Below are the code and all the weights of a small trained network. Each question names an input and a target symbol and asks about switching units off, where a switched-off unit gives its printed mean instead of its output.

import numpy as np


def w(rows, s, z=0):
    codes = np.array(rows[::2]) - 128.0
    scale = np.full(codes.shape[1], s)
    scale[-1] = z or s
    return codes * scale


def f(y):
    return np.maximum(y, 0)


def softmax(a):
    e = np.exp(a - a.max(-1, keepdims=True))
    return e / e.sum(-1, keepdims=True)


def log_softmax(a):
    a = a - a.max(-1, keepdims=True)
    return a - np.log(np.exp(a).sum(-1, keepdims=True))


def net(x, mask):
    ids = ['βγδεζθλμξπσψω'.index(c) for c in x.split()]
    T = len(ids)
    res = E[ids] + P[:T]
    u = 0
    for l in range(2):
        r = res
        for j in range(3):
            rows = slice(3 * j, 3 * j + 3)
            q, k, v = (r @ M[l][rows].T for M in (Q, K, V))
            z = softmax(np.where(np.tri(T) > 0, q @ k.T / 3**0.5, -1e9)) @ v
            o = O[l][rows]
            res = res + np.where(mask[u + j], z, o[:, -1]) @ o[:, :-1]
        u += 3
        y = f(res @ A[l][:, :-1].T + A[l][:, -1])
        res = res + np.where(mask[u : u + 4], y, B[l][:, -1]) @ B[l][:, :-1]
        u += 4
    return log_softmax(res[-1] @ U[:, :-1].T + U[:, -1])


Q, K, V, O, A, B = {}, {}, {}, {}, {}, {}
E = w([
[128,168,118,149],'β',
[168,169,110,128],'γ',
[183,142,148,126],'δ',
[115,155,146,156],'ε',
[182,142,117,102],'ζ',
[111,171,81,123],'θ',
[67,152,115,152],'λ',
[148,126,91,72],'μ',
[160,100,222,149],'ξ',
[16,116,86,118],'π',
[46,193,2,119],'σ',
[237,62,189,84],'ψ',
[135,64,194,100],'ω',
],0.0081)
P = w([
[133,164,147,124],'0',
[109,95,108,116],'1',
[147,112,124,205],'2',
[91,108,111,70],'3',
[151,196,150,73],'4',
[98,61,75,117],'5',
[107,120,140,248],'6',
[130,91,102,48],'7',
[222,246,101,106],'8',
],0.015)
Q[0] = w([
[135,190,143,47],'0.h0',
[165,167,141,222],'0.h0',
[140,213,165,85],'0.h0',
[90,124,129,10],'0.h1',
[136,202,144,117],'0.h1',
[126,35,122,123],'0.h1',
[117,99,150,54],'0.h2',
[128,130,102,152],'0.h2',
[149,166,120,198],'0.h2',
],0.011)
K[0] = w([
[87,99,148,228],'0.h0',
[165,243,160,110],'0.h0',
[107,145,163,254],'0.h0',
[62,16,123,69],'0.h1',
[61,66,130,178],'0.h1',
[167,186,127,47],'0.h1',
[56,122,115,51],'0.h2',
[144,108,132,161],'0.h2',
[174,151,132,233],'0.h2',
],0.0096)
V[0] = w([
[10,51,144,139],'0.h0',
[81,107,154,181],'0.h0',
[207,193,84,40],'0.h0',
[101,157,161,211],'0.h1',
[166,132,90,1],'0.h1',
[122,127,136,162],'0.h1',
[112,137,146,55],'0.h2',
[122,110,128,94],'0.h2',
[100,129,119,112],'0.h2',
],0.0083)
O[0] = w([
[3,96,167,110,1],'0.h0',
[57,150,176,78,171],'0.h0',
[203,109,96,178,99],'0.h0',
[68,131,144,188,110],'0.h1',
[209,100,114,66,206],'0.h1',
[112,136,131,147,108],'0.h1',
[114,141,149,68,111],'0.h2',
[120,135,125,91,105],'0.h2',
[150,134,128,106,141],'0.h2',
],0.0081,0.00055)
A[0] = w([
[196,163,254,181,144],'0.n0',
[199,218,42,117,195],'0.n1',
[168,51,122,87,252],'0.n2',
[192,200,230,120,166],'0.n3',
],0.0064,0.0039)
B[0] = w([
[228,16,235,232,207],'0.n0',
[253,211,23,127,253],'0.n1',
[80,14,56,9,253],'0.n2',
[253,174,227,66,204],'0.n3',
],0.0045,0.0053)
Q[1] = w([
[122,199,129,143],'1.h0',
[131,168,148,56],'1.h0',
[132,180,154,49],'1.h0',
[137,54,93,197],'1.h1',
[147,219,199,125],'1.h1',
[128,145,154,2],'1.h1',
[157,178,172,107],'1.h2',
[144,37,102,170],'1.h2',
[154,122,92,240],'1.h2',
],0.0095)
K[1] = w([
[78,50,61,86],'1.h0',
[122,75,102,177],'1.h0',
[120,57,66,191],'1.h0',
[113,220,175,58],'1.h1',
[123,155,69,233],'1.h1',
[118,1,96,149],'1.h1',
[150,113,122,245],'1.h2',
[104,228,139,44],'1.h2',
[171,190,215,103],'1.h2',
],0.0074)
V[1] = w([
[138,235,134,178],'1.h0',
[106,91,83,75],'1.h0',
[100,148,77,112],'1.h0',
[168,52,216,122],'1.h1',
[163,151,113,193],'1.h1',
[128,132,18,73],'1.h1',
[173,55,251,142],'1.h2',
[154,47,177,73],'1.h2',
[120,139,93,76],'1.h2',
],0.012)
O[1] = w([
[101,156,101,193,234],'1.h0',
[131,134,138,69,2],'1.h0',
[117,146,121,99,23],'1.h0',
[161,1,102,157,247],'1.h1',
[130,140,106,168,230],'1.h1',
[157,161,131,48,248],'1.h1',
[191,78,161,143,178],'1.h2',
[154,94,186,68,194],'1.h2',
[112,153,136,83,138],'1.h2',
],0.015,0.0043)
A[1] = w([
[49,194,233,189,169],'1.n0',
[254,76,99,198,3],'1.n1',
[101,105,170,39,149],'1.n2',
[161,239,75,161,176],'1.n3',
],0.0071,0.0049)
B[1] = w([
[81,102,245,44,152],'1.n0',
[34,178,60,2,252],'1.n1',
[86,76,162,216,183],'1.n2',
[208,94,186,226,188],'1.n3',
],0.0076,0.023)
U = w([
[114,117,118,192,206],'β',
[177,145,61,179,64],'γ',
[24,242,28,77,53],'δ',
[54,141,115,159,253],'ε',
[190,159,87,113,185],'ζ',
[208,111,167,182,139],'θ',
[112,53,215,188,191],'λ',
[254,146,155,108,135],'μ',
[84,72,104,152,63],'ξ',
[43,147,195,106,62],'π',
[138,196,162,117,204],'σ',
[141,171,147,39,62],'ψ',
[175,63,142,128,77],'ω',
],0.0069,0.0036)

Each question gives the input, a string of symbols that net reads in full, and the target symbol t.
The units are the heads (3 rows each of Q, K, V and O) and the neurons (one row each of A and B). Each row of codes is followed by its name. A weight is (code - 128) times the scale printed after its matrix; where a second scale follows, it is the last column's (O, A, B and U).
mask holds one flag per unit, layer by layer, with each layer's heads first. A switched-off unit (its flag False) gives its mean, the last column of its rows in O or B, instead of its output. The means were averaged over made-up inputs and are rounded, as every weight is.
A unit's drop is (log p(t) with every unit on - log p(t) with that unit switched off) / (log p(t) with every unit on - log p(t) with every unit switched off).
The circuit of an input: a set's keep is (log p(t) with only the set's units on - log p(t) with every unit switched off) / (log p(t) with every unit on - log p(t) with every unit switched off). Starting from the 12 units with the biggest drops (on a tie, the unit counted first), units are removed one at a time, each time the one whose removal leaves the highest keep (on an exact tie, the one counted first), for as long as the keep stays at least 0.8.
units of the circuit, in order: the units of the circuit, biggest drop first
unit that matters most: the unit with the biggest drop
k most important neurons: the k neurons with the biggest drops, biggest first
top k neurons in layer l: the k neurons of layer l with the biggest drops, biggest first
which heads matter: for each layer, one digit per head in row order, 1 if its drop is at least 0.15 and else 0, layers parted by /
input θ γ δ, target θ: 3 most important neurons => [1.n3, 1.n1, 0.n1]
input ω ζ π λ, target π: which heads matter => 100 / 111
input ζ ω λ δ ζ, target λ: units of the circuit, in order => [0.h0, 1.n1]
input ζ λ π γ ξ ε λ, target ξ: unit that matters most => 1.n1
input β ζ ζ σ ξ λ θ, target ξ: which heads matter => 010 / 011
input ε μ γ μ, target ψ: 2 most important neurons => [0.n2, 1.n1]
input λ μ γ β μ π μ ε π, target μ: units of the circuit, in order => [1.h0, 1.n1]
input λ ε μ, target λ: 2 most important neurons => [1.n1, 0.n2]
input π ε γ μ ε θ β λ θ, target β: units of the circuit, in order => [1.h2, 0.h1, 1.n3]
input δ δ ω μ, target λ: units of the circuit, in order => [1.n1, 0.h0]
input ψ γ γ δ ω ω, target λ: 2 most important neurons => [1.n2, 1.n1]
input ε ζ δ θ σ π μ λ γ, target μ: which heads matter => 100 / 100
input ω ζ δ δ ψ δ θ δ ε, target θ: units of the circuit, in order => [1.n3, 1.n1, 1.h1, 0.h0]
input β σ σ ζ, target δ: which heads matter => 000 / 001
input μ δ ω β δ λ ξ γ μ, target ξ: which heads matter => 110 / 010
input λ σ γ δ, target δ: units of the circuit, in order => [1.h2]
input ω ζ δ δ θ, target δ: 4 most important neurons => [1.n1, 0.n0, 1.n3, 0.n1]
input λ ε λ ω σ, target λ: units of the circuit, in order => [1.n1, 0.h0]
input δ δ ψ, target δ: which heads matter => 100 / 000
input γ γ θ γ ξ δ γ ω, target λ: units of the circuit, in order => [1.n1, 0.n1]
input ε σ ω β ω ψ μ ε, target ω: units of the circuit, in order => [1.h1, 0.h1, 0.n1]
input β δ μ γ γ δ β, target γ: 4 most important neurons => [1.n3, 0.n1, 0.n3, 1.n1]
input γ μ π δ π λ π β ψ, target π: units of the circuit, in order => [0.h0, 0.h1]
input δ ω ε π ψ β λ μ δ, target λ: which heads matter => 110 / 011
input β δ μ σ γ, target μ: units of the circuit, in order => [1.n1, 1.h0, 0.n3]
input σ γ δ β γ ψ π, target γ: unit that matters most => 0.h0
input λ ω ψ δ γ γ ω π δ, target ω: unit that matters most => 0.h0
input ε ω γ ψ ψ, target γ: top 2 neurons in layer 0 => [0.n3, 0.n2]
input ε λ γ δ γ θ γ, target γ: top 3 neurons in layer 1 => [1.n3, 1.n1, 1.n2]
input λ ξ β μ γ θ δ, target γ: which heads matter => 100 / 000
